Below is a small trained network, with its code and all its weights. Each question gives an input and a class and asks what happens when units are switched off, that is, made to give their printed mean instead of their output.

import numpy as np


def w(rows, s, z=0):
    codes = np.array(rows[::2]) - 128.0
    scale = np.full(codes.shape[1], s)
    scale[-1] = z or s
    return codes * scale


def f(y):
    return np.maximum(y, 0)


def log_softmax(a):
    a = a - a.max(-1, keepdims=True)
    return a - np.log(np.exp(a).sum(-1, keepdims=True))


def net(x, mask):
    res = np.array(x, float).reshape(1, 3) / 4 @ E
    y = f(res @ A[0][:, :-1].T + A[0][:, -1])
    res = res + np.where(mask, y, B[0][:, -1]) @ B[0][:, :-1]
    return log_softmax(res[-1] @ U[:, :-1].T + U[:, -1])


A, B = {}, {}
E = w([
[251,111,166],'x0',
[116,199,216],'x1',
[91,44,200],'x2',
],0.011)
A[0] = w([
[177,70,91,102],'N1',
[112,151,146,124],'N2',
[105,175,93,121],'N3',
[149,82,175,90],'N4',
[57,134,103,27],'N5',
[153,78,179,100],'N6',
[148,114,144,222],'N7',
[123,67,138,138],'N8',
[151,110,150,242],'N9',
[163,59,76,44],'N10',
[152,78,194,99],'N11',
[125,158,99,74],'N12',
[163,164,188,118],'N13',
[160,159,180,125],'N14',
[103,104,137,177],'N15',
[100,91,162,97],'N16',
[143,164,66,75],'N17',
[205,72,80,76],'N18',
[106,80,185,62],'N19',
[65,128,129,64],'N20',
[160,188,122,160],'N21',
[95,66,60,75],'N22',
[189,105,170,70],'N23',
[92,173,153,106],'N24',
[172,190,202,97],'N25',
[76,41,157,58],'N26',
[193,174,105,85],'N27',
[125,187,206,52],'N28',
[113,170,93,89],'N29',
[51,79,165,90],'N30',
[99,250,83,128],'N31',
[193,152,107,83],'N32',
[114,112,157,93],'N33',
[61,82,158,62],'N34',
[60,160,134,87],'N35',
[116,95,80,87],'N36',
[30,98,49,152],'N37',
[81,173,152,96],'N38',
[129,124,123,246],'N39',
[202,167,105,119],'N40',
[217,110,150,39],'N41',
[86,178,162,94],'N42',
[107,184,74,71],'N43',
[182,197,109,72],'N44',
[77,167,148,98],'N45',
],0.02,0.011)
B[0] = w([
[213,63,35,185],'N1',
[140,146,74,156],'N2',
[61,104,169,179],'N3',
[87,87,147,171],'N4',
[221,114,255,172],'N5',
[61,76,154,178],'N6',
[127,231,180,189],'N7',
[99,132,134,180],'N8',
[119,210,184,203],'N9',
[167,76,57,179],'N10',
[74,89,156,186],'N11',
[105,87,134,147],'N12',
[205,91,48,183],'N13',
[204,106,81,177],'N14',
[100,153,148,178],'N15',
[78,124,104,167],'N16',
[55,100,119,170],'N17',
[168,100,101,194],'N18',
[80,96,114,173],'N19',
[130,83,183,169],'N20',
[100,133,154,189],'N21',
[167,81,47,193],'N22',
[118,53,215,174],'N23',
[153,109,103,177],'N24',
[179,78,51,198],'N25',
[69,93,106,195],'N26',
[49,77,157,175],'N27',
[161,112,19,188],'N28',
[80,102,137,163],'N29',
[53,105,147,200],'N30',
[74,115,152,237],'N31',
[102,75,155,167],'N32',
[74,106,110,148],'N33',
[95,85,150,182],'N34',
[204,94,167,187],'N35',
[141,93,56,165],'N36',
[231,124,174,254],'N37',
[176,86,114,180],'N38',
[184,250,178,204],'N39',
[69,104,207,187],'N40',
[193,83,232,178],'N41',
[186,76,46,183],'N42',
[71,88,139,177],'N43',
[73,83,137,178],'N44',
[206,87,134,180],'N45',
],0.0097,0.017)
U = w([
[199,65,23,163],'0',
[178,101,181,147],'1',
[10,92,133,73],'2',
[153,232,199,250],'3',
[81,185,50,108],'4',
[117,201,79,101],'5',
[156,177,73,96],'6',
[100,162,37,107],'7',
],0.011,0.014)

Each question gives the input, the list of numbers given to net, and the class t.
The units are the neurons (one row each of A and B). Each row of codes is followed by its name. A weight is (code - 128) times the scale printed after its matrix; where a second scale follows, it is the last column's (A, B and U).
mask holds one flag per neuron, in row order. A switched-off neuron (its flag False) gives its mean, the last column of its row in B, instead of its output. The means were averaged over made-up inputs and are rounded, as every weight is.
A unit's drop is (log p(t) with every unit on - log p(t) with that unit switched off) / (log p(t) with every unit on - log p(t) with every unit switched off).
The circuit of an input: a set's keep is (log p(t) with only the set's units on - log p(t) with every unit switched off) / (log p(t) with every unit on - log p(t) with every unit switched off). Starting from the 12 units with the biggest drops (on a tie, the unit counted first), units are removed one at a time, each time the one whose removal leaves the highest keep (on an exact tie, the one counted first), for as long as the keep stays at least 0.8.
circuit, biggest first: the units of the circuit, biggest drop first
most important unit: the unit with the biggest drop
k most important neurons: the k neurons with the biggest drops, biggest first
drop of u: that unit's drop, to one decimal
input [-8,-6,6], class 1: most important unit -> N37
input [-8,-6,-4], class 1: 2 most important neurons -> (N37; N5)
input [7,6,-8], class 2: 4 most important neurons -> (N40; N27; N44; N37)
input [5,-3,6], class 2: 2 most important neurons -> (N37; N6)
input [6,6,6], class 0: 2 most important neurons -> (N25; N13)
input [-1,3,1], class 3: 3 most important neurons -> (N1; N22; N10)
input [-6,-6,-8], class 2: 4 most important neurons -> (N17; N31; N43; N3)
input [5,5,5], class 0: 3 most important neurons -> (N25; N13; N28)
input [-8,-6,-3], class 1: 2 most important neurons -> (N5; N37)
input [-8,8,-7], class 0: 2 most important neurons -> (N42; N28)
input [7,8,4], class 0: drop of N13 -> 0.3
input [-7,-5,-5], class 1: drop of N37 -> 0.8
input [-4,0,-4], class 1: drop of N7 -> 0.2
input [-7,7,3], class 0: circuit, biggest first -> (N42)
